Here is a tiny trained network, its code and every weight. The questions are about switching its units off for an input and a class, where a switched-off unit gives its printed mean instead of its output.

import numpy as np


def w(rows, s, z=0):
    codes = np.array(rows[::2]) - 128.0
    scale = np.full(codes.shape[1], s)
    scale[-1] = z or s
    return codes * scale


def norm(h):
    return h / np.sqrt((h * h).mean(-1, keepdims=True) + 1e-5)


def f(y):
    return y / 2 * (1 + np.tanh(0.7978845608 * (y + 0.044715 * y**3)))


def log_softmax(a):
    a = a - a.max(-1, keepdims=True)
    return a - np.log(np.exp(a).sum(-1, keepdims=True))


def net(x, mask):
    res = np.array(x, float).reshape(1, 5) / 4 @ E
    u = 0
    for l in range(2):
        y = f(norm(res) @ A[l][:, :-1].T + A[l][:, -1])
        res = res + np.where(mask[u : u + 7], y, B[l][:, -1]) @ B[l][:, :-1]
        u += 7
    return log_softmax(norm(res)[-1] @ U[:, :-1].T + U[:, -1])


A, B = {}, {}
E = w([
[131,18,143,155,88,122],'x0',
[127,84,233,4,148,68],'x1',
[210,117,134,160,188,103],'x2',
[140,111,154,80,108,254],'x3',
[100,108,78,102,191,127],'x4',
],0.0077)
A[0] = w([
[137,136,167,86,137,85,105],'L0N1',
[58,140,151,139,51,113,215],'L0N2',
[89,2,95,142,86,105,82],'L0N3',
[39,81,75,112,190,133,158],'L0N4',
[108,94,97,168,131,61,170],'L0N5',
[75,78,88,129,242,131,1],'L0N6',
[122,173,251,215,81,108,103],'L0N7',
],0.0088,0.0029)
B[0] = w([
[81,96,97,158,141,113,191],'L0N1',
[68,147,74,112,104,119,255],'L0N2',
[136,208,250,171,89,168,232],'L0N3',
[126,177,82,106,56,114,212],'L0N4',
[132,126,134,186,122,71,226],'L0N5',
[247,129,121,66,64,115,159],'L0N6',
[187,146,88,81,94,105,217],'L0N7',
],0.014,0.0032)
A[1] = w([
[240,95,147,171,202,132,100],'L1N1',
[123,132,197,54,137,86,183],'L1N2',
[139,93,139,89,135,251,42],'L1N3',
[154,157,73,203,106,172,114],'L1N4',
[204,147,131,97,16,92,101],'L1N5',
[115,94,152,180,122,155,253],'L1N6',
[107,235,114,85,196,114,22],'L1N7',
],0.012,0.003)
B[1] = w([
[38,182,107,100,41,157,206],'L1N1',
[119,92,93,159,179,180,217],'L1N2',
[160,149,104,178,108,7,189],'L1N3',
[117,40,147,97,190,134,244],'L1N4',
[175,122,109,97,159,163,253],'L1N5',
[128,169,154,104,182,125,170],'L1N6',
[171,123,212,149,101,149,186],'L1N7',
],0.019,0.0063)
U = w([
[82,54,126,148,212,137,211],'0',
[224,125,81,73,119,140,43],'1',
[70,172,115,112,82,144,164],'2',
[163,137,119,173,127,32,136],'3',
[171,150,248,158,143,161,5],'4',
],0.015,0.0019)

Each question gives the input, the list of numbers given to net, and the class t.
The units are the neurons (one row each of A and B). Each row of codes is followed by its name. A weight is (code - 128) times the scale printed after its matrix; where a second scale follows, it is the last column's (A, B and U).
mask holds one flag per neuron, layer by layer. A switched-off neuron (its flag False) gives its mean, the last column of its row in B, instead of its output. The means were averaged over made-up inputs and are rounded, as every weight is.
A unit's drop is (log p(t) with every unit on - log p(t) with that unit switched off) / (log p(t) with every unit on - log p(t) with every unit switched off).
The circuit of an input: a set's keep is (log p(t) with only the set's units on - log p(t) with every unit switched off) / (log p(t) with every unit on - log p(t) with every unit switched off). Starting from the 12 units with the biggest drops (on a tie, the unit counted first), units are removed one at a time, each time the one whose removal leaves the highest keep (on an exact tie, the one counted first), for as long as the keep stays at least 0.8.
units of the circuit, in order: the units of the circuit, biggest drop first
unit that matters most: the unit with the biggest drop
k most important neurons: the k neurons with the biggest drops, biggest first
top k neurons in layer l: the k neurons of layer l with the biggest drops, biggest first
input [-5,2,8,-7,1], class 2: top 2 neurons in layer 0 => L0N2; L0N4
input [1,6,-6,-6,-6], class 0: units of the circuit, in order => L1N2
input [8,-4,3,-7,-7], class 4: 2 most important neurons => L0N3; L1N3
input [-8,-7,2,-5,4], class 4: top 2 neurons in layer 1 => L1N7; L1N2
input [-4,6,8,6,1], class 2: 2 most important neurons => L1N1; L0N2
input [-7,-1,2,-5,-6], class 4: top 2 neurons in layer 0 => L0N6; L0N4
input [-1,-2,-2,4,-3], class 3: units of the circuit, in order => L1N3; L0N4
input [-8,-1,8,4,-6], class 2: 4 most important neurons => L1N1; L0N2; L0N4; L0N3
input [-1,4,-5,-2,-5], class 1: 3 most important neurons => L0N7; L1N1; L1N5
input [-6,4,7,7,-8], class 1: 3 most important neurons => L0N7; L1N5; L0N5
input [7,-5,-3,7,-4], class 3: 2 most important neurons => L1N3; L0N5
input [-1,-4,3,-8,8], class 1: top 4 neurons in layer 0 => L0N6; L0N4; L0N1; L0N2
input [-4,-3,5,0,-4], class 2: units of the circuit, in order => L1N1; L0N2
input [1,-4,-1,-6,8], class 1: unit that matters most => L0N6
input [7,-8,-8,-2,-4], class 0: top 2 neurons in layer 1 => L1N4; L1N1
input [-7,-8,2,8,-7], class 0: top 2 neurons in layer 1 => L1N4; L1N5
input [0,3,-5,2,-6], class 1: 2 most important neurons => L0N7; L1N5
input [7,-4,3,-3,7], class 1: 3 most important neurons => L0N6; L1N5; L0N4
input [-4,1,4,1,-2], class 2: units of the circuit, in order => L0N2; L1N1
input [-1,6,-2,4,-2], class 0: units of the circuit, in order => L1N2
